Here is a tiny trained network, its code and every weight. The questions are about switching its units off for an input and a target symbol, where a switched-off unit gives its printed mean instead of its output.

import numpy as np


def w(rows, s, z=0):
    codes = np.array(rows[::2]) - 128.0
    scale = np.full(codes.shape[1], s)
    scale[-1] = z or s
    return codes * scale


def f(y):
    return y / 2 * (1 + np.tanh(0.7978845608 * (y + 0.044715 * y**3)))


def softmax(a):
    e = np.exp(a - a.max(-1, keepdims=True))
    return e / e.sum(-1, keepdims=True)


def log_softmax(a):
    a = a - a.max(-1, keepdims=True)
    return a - np.log(np.exp(a).sum(-1, keepdims=True))


def net(x, mask):
    ids = ['αβδεζηθλξπσψω'.index(c) for c in x.split()]
    T = len(ids)
    res = E[ids] + P[:T]
    u = 0
    for l in range(2):
        q, k, v = (res @ M[l].T for M in (Q, K, V))
        z = softmax(np.where(np.tri(T) > 0, q @ k.T / 4**0.5, -1e9)) @ v
        res = res + np.where(mask[u], z, O[l][:, -1]) @ O[l][:, :-1]
        u += 1
        y = f(res @ A[l][:, :-1].T + A[l][:, -1])
        res = res + np.where(mask[u : u + 12], y, B[l][:, -1]) @ B[l][:, :-1]
        u += 12
    return log_softmax(res[-1] @ U[:, :-1].T + U[:, -1])


Q, K, V, O, A, B = {}, {}, {}, {}, {}, {}
E = w([
[156,90,99,170],'α',
[134,58,107,141],'β',
[41,168,122,154],'δ',
[126,77,143,147],'ε',
[51,170,109,161],'ζ',
[141,81,114,153],'η',
[155,158,182,8],'θ',
[119,56,126,127],'λ',
[167,172,161,36],'ξ',
[195,182,130,61],'π',
[44,206,144,99],'σ',
[139,80,86,132],'ψ',
[134,55,126,155],'ω',
],0.015)
P = w([
[255,196,213,203],'0',
[174,112,127,70],'1',
[190,107,102,69],'2',
[197,110,85,69],'3',
[136,114,74,98],'4',
[124,105,79,80],'5',
[117,97,78,66],'6',
[114,91,66,63],'7',
[122,85,45,60],'8',
[116,76,40,56],'9',
[110,61,32,40],'10',
],0.0046)
Q[0] = w([
[93,124,127,140],'L0H0',
[253,128,174,48],'L0H0',
[33,151,107,133],'L0H0',
[56,126,89,194],'L0H0',
],0.035)
K[0] = w([
[111,133,90,96],'L0H0',
[220,167,232,244],'L0H0',
[106,116,3,82],'L0H0',
[50,86,79,42],'L0H0',
],0.026)
V[0] = w([
[135,153,154,94],'L0H0',
[123,83,60,163],'L0H0',
[37,34,249,69],'L0H0',
[161,123,13,66],'L0H0',
],0.016)
O[0] = w([
[70,112,110,81,205],'L0H0',
[203,166,186,195,3],'L0H0',
[180,190,16,145,146],'L0H0',
[72,169,250,110,114],'L0H0',
],0.017,0.0067)
A[0] = w([
[222,76,150,146,19],'L0N0',
[169,177,168,85,145],'L0N1',
[104,228,104,143,5],'L0N2',
[90,87,90,181,81],'L0N3',
[196,40,172,111,113],'L0N4',
[141,250,121,118,108],'L0N5',
[70,205,133,168,179],'L0N6',
[103,241,95,173,144],'L0N7',
[73,119,164,157,80],'L0N8',
[151,5,161,218,72],'L0N9',
[109,203,74,111,61],'L0N10',
[158,86,140,70,111],'L0N11',
],0.012)
B[0] = w([
[97,177,79,138,145],'L0N0',
[32,140,94,104,150],'L0N1',
[109,146,6,87,138],'L0N2',
[145,95,171,62,151],'L0N3',
[73,137,129,188,165],'L0N4',
[152,183,157,138,177],'L0N5',
[161,52,144,96,198],'L0N6',
[112,47,166,160,207],'L0N7',
[166,141,130,218,149],'L0N8',
[207,138,192,43,151],'L0N9',
[121,165,202,99,233],'L0N10',
[150,169,131,187,254],'L0N11',
],0.021,0.0073)
Q[1] = w([
[188,88,253,68],'L1H0',
[113,91,86,162],'L1H0',
[215,139,91,233],'L1H0',
[162,211,90,175],'L1H0',
],0.023)
K[1] = w([
[153,82,172,12],'L1H0',
[156,141,78,139],'L1H0',
[176,51,92,228],'L1H0',
[93,97,154,253],'L1H0',
],0.025)
V[1] = w([
[231,4,127,109],'L1H0',
[113,170,74,110],'L1H0',
[129,136,226,143],'L1H0',
[176,54,160,135],'L1H0',
],0.0015)
O[1] = w([
[93,154,88,4,1],'L1H0',
[171,145,197,151,120],'L1H0',
[114,75,47,194,236],'L1H0',
[92,123,64,80,74],'L1H0',
],0.0016,0.00095)
A[1] = w([
[97,85,116,214,64],'L1N0',
[92,91,115,67,75],'L1N1',
[98,187,50,151,136],'L1N2',
[235,70,133,96,72],'L1N3',
[55,173,186,145,42],'L1N4',
[186,246,88,112,136],'L1N5',
[85,198,131,114,65],'L1N6',
[161,148,170,51,101],'L1N7',
[216,115,87,167,75],'L1N8',
[147,238,72,177,74],'L1N9',
[174,211,50,77,3],'L1N10',
[167,57,145,138,30],'L1N11',
],0.011,0.012)
B[1] = w([
[131,177,94,82,179],'L1N0',
[126,158,117,207,254],'L1N1',
[87,148,120,59,195],'L1N2',
[89,184,87,86,179],'L1N3',
[188,102,130,111,210],'L1N4',
[129,173,186,160,208],'L1N5',
[97,103,175,108,179],'L1N6',
[94,66,130,93,236],'L1N7',
[138,5,126,137,151],'L1N8',
[124,50,89,192,175],'L1N9',
[233,170,108,117,162],'L1N10',
[149,83,168,101,149],'L1N11',
],0.029,0.0096)
U = w([
[120,95,184,149,74],'α',
[105,114,197,233,129],'β',
[99,63,44,108,63],'δ',
[168,66,44,129,202],'ε',
[129,66,108,91,99],'ζ',
[24,178,147,137,77],'η',
[39,7,153,178,35],'θ',
[138,1,72,165,152],'λ',
[84,115,94,249,254],'ξ',
[156,157,124,155,177],'π',
[85,120,11,156,174],'σ',
[159,25,158,170,138],'ψ',
[184,63,119,214,144],'ω',
],0.0052,0.0075)

Each question gives the input, a string of symbols that net reads in full, and the target symbol t.
The units are the heads (4 rows each of Q, K, V and O) and the neurons (one row each of A and B). Each row of codes is followed by its name. A weight is (code - 128) times the scale printed after its matrix; where a second scale follows, it is the last column's (O, A, B and U).
mask holds one flag per unit, layer by layer, with each layer's heads first. A switched-off unit (its flag False) gives its mean, the last column of its rows in O or B, instead of its output. The means were averaged over made-up inputs and are rounded, as every weight is.
A unit's drop is (log p(t) with every unit on - log p(t) with that unit switched off) / (log p(t) with every unit on - log p(t) with every unit switched off).
The circuit of an input: a set's keep is (log p(t) with only the set's units on - log p(t) with every unit switched off) / (log p(t) with every unit on - log p(t) with every unit switched off). Starting from the 12 units with the biggest drops (on a tie, the unit counted first), units are removed one at a time, each time the one whose removal leaves the highest keep (on an exact tie, the one counted first), for as long as the keep stays at least 0.8.
circuit, biggest first: the units of the circuit, biggest drop first
k most important neurons: the k neurons with the biggest drops, biggest first
top k neurons in layer l: the k neurons of layer l with the biggest drops, biggest first
input δ ξ ε λ, target δ: circuit, biggest first => (L1N3; L0H0; L0N9; L1N7)
input λ ε ξ λ β ξ ξ ξ ξ σ ξ, target β: circuit, biggest first => (L0H0; L1N5)
input ξ ξ σ ε ξ ξ ε ξ λ, target ξ: most important neuron => (L0N10)
input ξ ξ ε ξ β, target ξ: 2 most important neurons => (L0N10; L1N7)
input σ σ δ ξ ψ ξ α, target ξ: 2 most important neurons => (L1N1; L0N3)
input ξ ε σ λ, target ξ: circuit, biggest first => (L0H0; L1N1)
input α λ ξ, target ψ: circuit, biggest first => (L1N4; L0H0; L0N4)
input ξ α ω π ξ ξ ε ψ ξ ξ σ, target θ: 3 most important neurons => (L0N6; L1N7; L0N11)
input λ ξ ξ, target β: 3 most important neurons => (L1N5; L0N5; L1N9)
input ψ δ ξ ω ξ, target ζ: top 3 neurons in layer 0 => (L0N1; L0N4; L0N10)
input ξ ξ ζ ξ ω ξ σ ξ λ ξ ψ, target ξ: circuit, biggest first => (L1N4; L1N7)
input ξ ξ ε β ψ ψ ψ ξ σ, target ψ: circuit, biggest first => (L0H0; L1N4)
input ω ξ π η σ ξ, target ξ: top 3 neurons in layer 0 => (L0N1; L0N10; L0N5)
input ξ η ε ε ξ ξ λ λ ε ζ θ, target η: top neuron in layer 1 => (L1N2)
input ξ ε ε, target ξ: circuit, biggest first => (L0H0; L1N1)
input δ λ ω λ ε ξ ξ ξ, target λ: circuit, biggest first => (L0H0; L1N8; L0N10)
input β λ ξ ψ σ ξ ξ α ξ δ, target ζ: 4 most important neurons => (L1N11; L0N6; L1N3; L0N7)
input ξ ξ β, target ξ: 2 most important neurons => (L0N3; L1N1)
input ξ ξ β ξ ζ ξ ε, target ξ: circuit, biggest first => (L1N7; L1N4)
input σ η λ, target σ: circuit, biggest first => (L1N3; L0H0; L0N3; L1N1)
input ψ λ ξ, target ζ: top neuron in layer 1 => (L1N4)
input π ξ λ ξ ω ε σ ξ ξ σ α, target ξ: circuit, biggest first => (L1N4; L1N7)
input λ ξ ω λ σ ψ σ ε θ, target β: circuit, biggest first => (L1N5; L0H0)
input ω ξ ξ ω, target ω: top 2 neurons in layer 1 => (L1N5; L1N8)
input λ π σ ε, target λ: circuit, biggest first => (L1N8; L0H0)
input σ ψ ε σ λ ξ ω ξ π, target π: 4 most important neurons => (L1N10; L1N5; L0N7; L0N11)
